Here is a tiny trained network, its code and every weight. The questions are about switching its units off for an input and a class, where a switched-off unit gives its printed mean instead of its output.

import numpy as np


def w(rows, s, z=0):
    codes = np.array(rows[::2]) - 128.0
    scale = np.full(codes.shape[1], s)
    scale[-1] = z or s
    return codes * scale


def f(y):
    return np.maximum(y, 0)


def log_softmax(a):
    a = a - a.max(-1, keepdims=True)
    return a - np.log(np.exp(a).sum(-1, keepdims=True))


def net(x, mask):
    res = np.array(x, float).reshape(1, 4) / 4 @ E
    y = f(res @ A[0][:, :-1].T + A[0][:, -1])
    res = res + np.where(mask, y, B[0][:, -1]) @ B[0][:, :-1]
    return log_softmax(res[-1] @ U[:, :-1].T + U[:, -1])


A, B = {}, {}
E = w([
[10,99,172,167,172,127],'x0',
[163,175,128,106,254,56],'x1',
[158,38,167,108,177,194],'x2',
[146,214,224,164,128,144],'x3',
],0.0098)
A[0] = w([
[150,126,149,139,145,91,80],'N0',
[194,167,163,119,109,152,115],'N1',
[147,121,120,113,98,111,80],'N2',
[189,130,107,118,216,86,139],'N3',
[101,190,85,121,112,107,98],'N4',
[237,127,122,139,103,115,80],'N5',
[117,124,114,119,81,149,109],'N6',
[102,126,135,116,73,184,59],'N7',
[103,190,70,159,64,43,106],'N8',
[116,119,97,134,84,156,219],'N9',
[160,166,219,134,86,156,88],'N10',
[111,96,102,114,108,94,133],'N11',
[176,137,88,142,127,155,197],'N12',
[157,126,96,128,173,85,83],'N13',
[108,128,139,141,44,96,112],'N14',
[146,49,9,94,140,87,139],'N15',
[201,61,174,95,175,209,93],'N16',
[196,90,162,131,164,193,123],'N17',
[122,183,116,106,97,89,136],'N18',
[43,86,141,131,137,80,79],'N19',
[124,185,130,85,190,133,40],'N20',
[137,106,164,106,70,193,121],'N21',
[47,174,158,109,148,148,142],'N22',
[107,141,120,124,104,172,66],'N23',
[93,119,161,154,147,126,59],'N24',
[221,136,97,104,108,128,124],'N25',
[147,114,135,175,70,155,72],'N26',
[172,161,182,139,112,142,200],'N27',
[118,136,120,122,167,101,254],'N28',
[177,191,206,116,156,157,90],'N29',
[124,90,84,137,141,127,65],'N30',
[93,103,167,147,170,156,134],'N31',
[147,57,139,173,155,153,164],'N32',
[193,131,104,95,87,130,52],'N33',
[157,144,130,155,166,98,53],'N34',
[135,132,119,124,171,96,71],'N35',
[138,80,50,119,126,112,59],'N36',
[130,102,130,113,71,134,99],'N37',
[113,89,84,148,104,178,186],'N38',
],0.014,0.0068)
B[0] = w([
[148,115,113,142,176,115,151],'N0',
[82,132,121,190,86,162,188],'N1',
[119,116,97,156,155,130,146],'N2',
[219,72,186,93,167,156,244],'N3',
[117,162,76,81,155,86,187],'N4',
[86,43,47,164,95,161,201],'N5',
[171,115,139,115,159,134,168],'N6',
[185,70,95,165,218,110,173],'N7',
[95,173,64,25,159,45,240],'N8',
[166,115,206,83,89,148,204],'N9',
[98,204,161,221,186,105,191],'N10',
[103,167,140,154,132,126,167],'N11',
[130,100,147,108,25,182,193],'N12',
[147,84,160,116,192,128,183],'N13',
[176,109,144,84,166,111,187],'N14',
[91,246,206,248,125,114,244],'N15',
[90,184,30,39,176,33,225],'N16',
[110,177,85,46,111,65,201],'N17',
[116,163,102,70,112,94,199],'N18',
[101,67,32,185,79,189,192],'N19',
[163,83,105,152,216,105,179],'N20',
[193,100,169,97,164,143,195],'N21',
[101,102,112,147,45,176,196],'N22',
[141,98,93,155,199,114,147],'N23',
[105,92,57,198,146,139,160],'N24',
[107,47,81,131,54,187,218],'N25',
[166,93,126,128,216,127,170],'N26',
[107,186,227,159,72,137,207],'N27',
[188,110,233,48,40,170,221],'N28',
[103,184,150,206,170,118,207],'N29',
[104,160,93,192,198,110,154],'N30',
[110,98,87,138,68,161,198],'N31',
[125,159,110,59,96,78,201],'N32',
[85,61,43,182,136,162,181],'N33',
[145,98,99,152,199,115,164],'N34',
[173,91,98,135,192,128,167],'N35',
[74,170,119,228,207,121,179],'N36',
[159,100,150,121,162,125,169],'N37',
[152,136,186,96,110,140,204],'N38',
],0.018,0.012)
U = w([
[55,163,27,2,129,27,104],'0',
[220,23,171,118,219,158,95],'1',
[37,201,174,251,141,142,92],'2',
[33,14,10,162,50,227,120],'3',
[126,140,234,35,5,169,254],'4',
],0.0074,0.0073)

Each question gives the input, the list of numbers given to net, and the class t.
The units are the neurons (one row each of A and B). Each row of codes is followed by its name. A weight is (code - 128) times the scale printed after its matrix; where a second scale follows, it is the last column's (A, B and U).
mask holds one flag per neuron, in row order. A switched-off neuron (its flag False) gives its mean, the last column of its row in B, instead of its output. The means were averaged over made-up inputs and are rounded, as every weight is.
A unit's drop is (log p(t) with every unit on - log p(t) with that unit switched off) / (log p(t) with every unit on - log p(t) with every unit switched off).
The circuit of an input: a set's keep is (log p(t) with only the set's units on - log p(t) with every unit switched off) / (log p(t) with every unit on - log p(t) with every unit switched off). Starting from the 12 units with the biggest drops (on a tie, the unit counted first), units are removed one at a time, each time the one whose removal leaves the highest keep (on an exact tie, the one counted first), for as long as the keep stays at least 0.8.
circuit, biggest first: the units of the circuit, biggest drop first
top k neurons: the k neurons with the biggest drops, biggest first
drop when u is switched off: that unit's drop, to one decimal
input [6,7,-3,6], class 1: top neuron : (N15)
input [8,-3,6,5], class 3: top 2 neurons : (N31, N8)
input [6,3,-4,-6], class 2: top 3 neurons : (N15, N25, N5)
input [-7,-4,-5,-4], class 3: top 4 neurons : (N25, N33, N16, N5)
input [-5,2,-6,-8], class 2: top 2 neurons : (N15, N36)
input [-5,-1,1,5], class 2: top 2 neurons : (N10, N27)
input [6,5,-1,5], class 3: top 2 neurons : (N15, N22)
input [-5,-7,-5,6], class 1: top 2 neurons : (N15, N14)
input [-6,4,5,-6], class 2: top 3 neurons : (N15, N36, N8)
input [-8,-6,-7,-6], class 3: top 3 neurons : (N25, N33, N5)
input [6,5,-3,1], class 3: drop when N19 is switched off : 0.4
input [2,4,-3,-8], class 2: drop when N15 is switched off : 0.3
input [1,2,8,6], class 0: drop when N16 is switched off : 1.2
input [2,3,5,-2], class 0: circuit, biggest first : (N16)
